Here is a tiny trained network, its code and every weight. The questions are about switching its units off for an input and a class, where a switched-off unit gives its printed mean instead of its output.

import numpy as np


def w(rows, s, z=0):
    codes = np.array(rows[::2]) - 128.0
    scale = np.full(codes.shape[1], s)
    scale[-1] = z or s
    return codes * scale


def f(y):
    return np.maximum(y, 0)


def log_softmax(a):
    a = a - a.max(-1, keepdims=True)
    return a - np.log(np.exp(a).sum(-1, keepdims=True))


def net(x, mask):
    res = np.array(x, float).reshape(1, 2) / 4 @ E
    y = f(res @ A[0][:, :-1].T + A[0][:, -1])
    res = res + np.where(mask, y, B[0][:, -1]) @ B[0][:, :-1]
    return log_softmax(res[-1] @ U[:, :-1].T + U[:, -1])


A, B = {}, {}
E = w([
[210,84,100,155,105,113,54],'x0',
[159,188,245,170,255,112,65],'x1',
],0.013)
A[0] = w([
[71,139,174,46,161,186,238,111],'n0',
[188,210,200,140,166,149,150,82],'n1',
[148,61,129,139,106,141,58,164],'n2',
[243,130,76,105,131,74,95,161],'n3',
[94,68,45,2,100,191,150,3],'n4',
[125,44,125,127,81,145,193,18],'n5',
],0.0085,0.0018)
B[0] = w([
[42,102,120,116,249,195,174,214],'n0',
[134,138,198,126,91,155,121,209],'n1',
[107,76,69,2,149,172,145,184],'n2',
[103,114,89,87,184,150,148,198],'n3',
[125,208,182,151,50,138,155,247],'n4',
[183,130,217,176,106,103,133,199],'n5',
],0.0082,0.012)
U = w([
[53,75,1,88,169,235,220,252],'0',
[164,245,214,171,15,107,166,4],'1',
],0.0056,0.0025)

Each question gives the input, the list of numbers given to net, and the class t.
The units are the neurons (one row each of A and B). Each row of codes is followed by its name. A weight is (code - 128) times the scale printed after its matrix; where a second scale follows, it is the last column's (A, B and U).
mask holds one flag per neuron, in row order. A switched-off neuron (its flag False) gives its mean, the last column of its row in B, instead of its output. The means were averaged over made-up inputs and are rounded, as every weight is.
A unit's drop is (log p(t) with every unit on - log p(t) with that unit switched off) / (log p(t) with every unit on - log p(t) with every unit switched off).
The circuit of an input: a set's keep is (log p(t) with only the set's units on - log p(t) with every unit switched off) / (log p(t) with every unit on - log p(t) with every unit switched off). Starting from all 6 units, units are removed one at a time, each time the one whose removal leaves the highest keep (on an exact tie, the one counted first), for as long as the keep stays at least 0.8.
units of the circuit, in order: the units of the circuit, biggest drop first
unit that matters most: the unit with the biggest drop
top k neurons: the k neurons with the biggest drops, biggest first
drop of u: that unit's drop, to one decimal
input [-2,-3], class 1: unit that matters most : n2
input [2,-5], class 1: top 3 neurons : (n4, n0, n5)
input [8,8], class 0: units of the circuit, in order : (n3, n2)
input [3,3], class 0: top 3 neurons : (n4, n5, n3)
input [-8,7], class 0: top 2 neurons : (n0, n4)
input [6,-7], class 1: top 3 neurons : (n4, n5, n0)
input [-7,6], class 0: top 3 neurons : (n0, n4, n5)
input [-3,-7], class 1: top 2 neurons : (n4, n5)
input [-5,-6], class 1: top 4 neurons : (n4, n5, n2, n3)
input [0,-6], class 1: drop of n4 : 0.1
input [5,2], class 0: drop of n4 : 0.1
input [3,-7], class 1: drop of n4 : 0.3
